Here is a tiny trained network, its code and every weight. The questions are about switching its units off for an input and a target symbol, where a switched-off unit gives its printed mean instead of its output.

import numpy as np


def w(rows, s, z=0):
    codes = np.array(rows[::2]) - 128.0
    scale = np.full(codes.shape[1], s)
    scale[-1] = z or s
    return codes * scale


def norm(h):
    return h / np.sqrt((h * h).mean(-1, keepdims=True) + 1e-5)


def f(y):
    return y / 2 * (1 + np.tanh(0.7978845608 * (y + 0.044715 * y**3)))


def softmax(a):
    e = np.exp(a - a.max(-1, keepdims=True))
    return e / e.sum(-1, keepdims=True)


def log_softmax(a):
    a = a - a.max(-1, keepdims=True)
    return a - np.log(np.exp(a).sum(-1, keepdims=True))


def net(x, mask):
    ids = ['αβγδελμπτψω'.index(c) for c in x.split()]
    T = len(ids)
    res = E[ids] + P[:T]
    r = norm(res)
    for j in range(2):
        rows = slice(2 * j, 2 * j + 2)
        q, k, v = (r @ M[0][rows].T for M in (Q, K, V))
        z = softmax(np.where(np.tri(T) > 0, q @ k.T / 2**0.5, -1e9)) @ v
        o = O[0][rows]
        res = res + np.where(mask[j], z, o[:, -1]) @ o[:, :-1]
    y = f(norm(res) @ A[0][:, :-1].T + A[0][:, -1])
    res = res + np.where(mask[2:10], y, B[0][:, -1]) @ B[0][:, :-1]
    return log_softmax(norm(res)[-1] @ U[:, :-1].T + U[:, -1])


Q, K, V, O, A, B = {}, {}, {}, {}, {}, {}
E = w([
[196,114,108,128,130,95],'α',
[163,119,244,178,124,41],'β',
[186,117,135,110,166,128],'γ',
[169,116,116,94,144,133],'δ',
[187,145,145,149,174,102],'ε',
[137,113,107,153,127,161],'λ',
[121,119,125,142,131,144],'μ',
[163,112,151,128,103,160],'π',
[52,202,42,128,73,55],'τ',
[150,152,122,75,163,161],'ψ',
[121,125,130,125,107,146],'ω',
],0.011)
P = w([
[27,73,130,68,168,5],'0',
[191,119,41,231,81,155],'1',
[186,153,56,254,77,170],'2',
[180,193,114,217,79,104],'3',
[123,216,135,228,78,110],'4',
[102,207,147,231,71,128],'5',
[139,174,134,224,40,148],'6',
],0.0027)
Q[0] = w([
[74,67,156,222,46,215],'h1',
[218,182,88,175,108,149],'h1',
[245,241,86,13,221,3],'h2',
[58,113,177,5,139,34],'h2',
],0.0067)
K[0] = w([
[103,8,162,47,123,99],'h1',
[63,182,128,135,124,121],'h1',
[137,254,167,162,65,207],'h2',
[200,96,73,196,135,146],'h2',
],0.0094)
V[0] = w([
[85,146,54,218,242,212],'h1',
[49,158,182,151,254,49],'h1',
[164,107,243,35,141,254],'h2',
[6,192,58,80,117,140],'h2',
],0.0054)
O[0] = w([
[234,140,95,242,29,112,111],'h1',
[133,158,254,158,54,128,209],'h1',
[172,191,143,28,5,141,2],'h2',
[160,224,158,178,232,108,81],'h2',
],0.0065,0.0023)
A[0] = w([
[95,190,169,108,224,114,65],'n1',
[172,60,80,88,76,50,46],'n2',
[66,147,136,82,89,194,114],'n3',
[147,255,34,63,133,59,167],'n4',
[190,205,175,143,72,145,140],'n5',
[164,130,71,148,123,76,66],'n6',
[168,188,25,95,231,90,2],'n7',
[127,203,129,223,124,103,105],'n8',
],0.0077,0.0056)
B[0] = w([
[92,152,108,156,27,198,165],'n1',
[53,136,247,87,125,125,169],'n2',
[236,172,97,121,168,112,162],'n3',
[90,193,63,148,101,67,212],'n4',
[40,133,85,133,141,46,217],'n5',
[155,84,145,106,124,172,149],'n6',
[220,212,213,68,136,175,170],'n7',
[164,95,147,1,116,104,252],'n8',
],0.0073,0.0035)
U = w([
[212,59,67,178,130,74,34],'α',
[45,189,161,143,122,204,207],'β',
[118,107,235,166,119,45,199],'γ',
[41,56,73,119,215,123,167],'δ',
[102,99,95,7,159,129,187],'ε',
[216,212,124,83,175,126,153],'λ',
[146,80,215,44,141,181,70],'μ',
[134,155,151,182,254,132,80],'π',
[72,198,33,151,130,43,150],'τ',
[150,142,126,89,2,120,2],'ψ',
[119,94,108,209,73,161,122],'ω',
],0.0092,0.0021)

Each question gives the input, a string of symbols that net reads in full, and the target symbol t.
The units are the heads (2 rows each of Q, K, V and O) and the neurons (one row each of A and B). Each row of codes is followed by its name. A weight is (code - 128) times the scale printed after its matrix; where a second scale follows, it is the last column's (O, A, B and U).
mask holds one flag per unit, heads first, then neurons. A switched-off unit (its flag False) gives its mean, the last column of its rows in O or B, instead of its output. The means were averaged over made-up inputs and are rounded, as every weight is.
A unit's drop is (log p(t) with every unit on - log p(t) with that unit switched off) / (log p(t) with every unit on - log p(t) with every unit switched off).
The circuit of an input: a set's keep is (log p(t) with only the set's units on - log p(t) with every unit switched off) / (log p(t) with every unit on - log p(t) with every unit switched off). Starting from all 10 units, units are removed one at a time, each time the one whose removal leaves the highest keep (on an exact tie, the one counted first), for as long as the keep stays at least 0.8.
units of the circuit, in order: the units of the circuit, biggest drop first
k most important neurons: the k neurons with the biggest drops, biggest first
drop of u: that unit's drop, to one decimal
input π ω ψ π ω ω α, target λ: 2 most important neurons => [n7; n4]
input ε μ β μ, target ω: units of the circuit, in order => [h2; n8]
input ω λ λ, target β: units of the circuit, in order => [h1; n1; h2]
input α β ψ μ, target δ: units of the circuit, in order => [h2]
input δ γ μ, target λ: units of the circuit, in order => [h2; h1; n3]
input ω μ π β π π, target β: units of the circuit, in order => [h1; n1; h2]
input δ ψ μ μ ω ω, target λ: units of the circuit, in order => [n3; h1]
input μ α γ μ μ λ, target γ: units of the circuit, in order => [h1; n8; h2]
input ω μ μ, target β: units of the circuit, in order => [h1; n1; h2]
input ω ω δ λ, target β: units of the circuit, in order => [h1; n1]
input δ β μ ε, target α: units of the circuit, in order => [h1; h2]
input β ε β τ δ μ, target μ: units of the circuit, in order => [h1; h2; n3]
input μ ε γ μ τ ψ γ, target τ: units of the circuit, in order => [h2; n5]
input β ε α π, target μ: units of the circuit, in order => [h1; n4]
input τ π μ, target π: units of the circuit, in order => [h2]
input ε β ψ π μ π, target ω: 4 most important neurons => [n8; n2; n7; n6]
input π μ π β γ, target ψ: 2 most important neurons => [n2; n8]
input ψ μ ε, target τ: 2 most important neurons => [n5; n4]
input ε γ α, target γ: 2 most important neurons => [n2; n8]
input γ ε μ μ τ μ μ, target ψ: 2 most important neurons => [n3; n8]
input μ μ α ω, target γ: 2 most important neurons => [n8; n4]
input ψ μ ω ω ω ε, target λ: most important neuron => [n7]
input γ ω λ γ ω μ, target ψ: drop of n3 => 0.3
input γ α δ ψ, target τ: drop of n4 => 0.3
input α ω ω, target δ: drop of h1 => 0.3
input μ π μ β δ γ ω, target γ: drop of h1 => 0.8
input λ μ ω, target α: most important neuron => [n8]
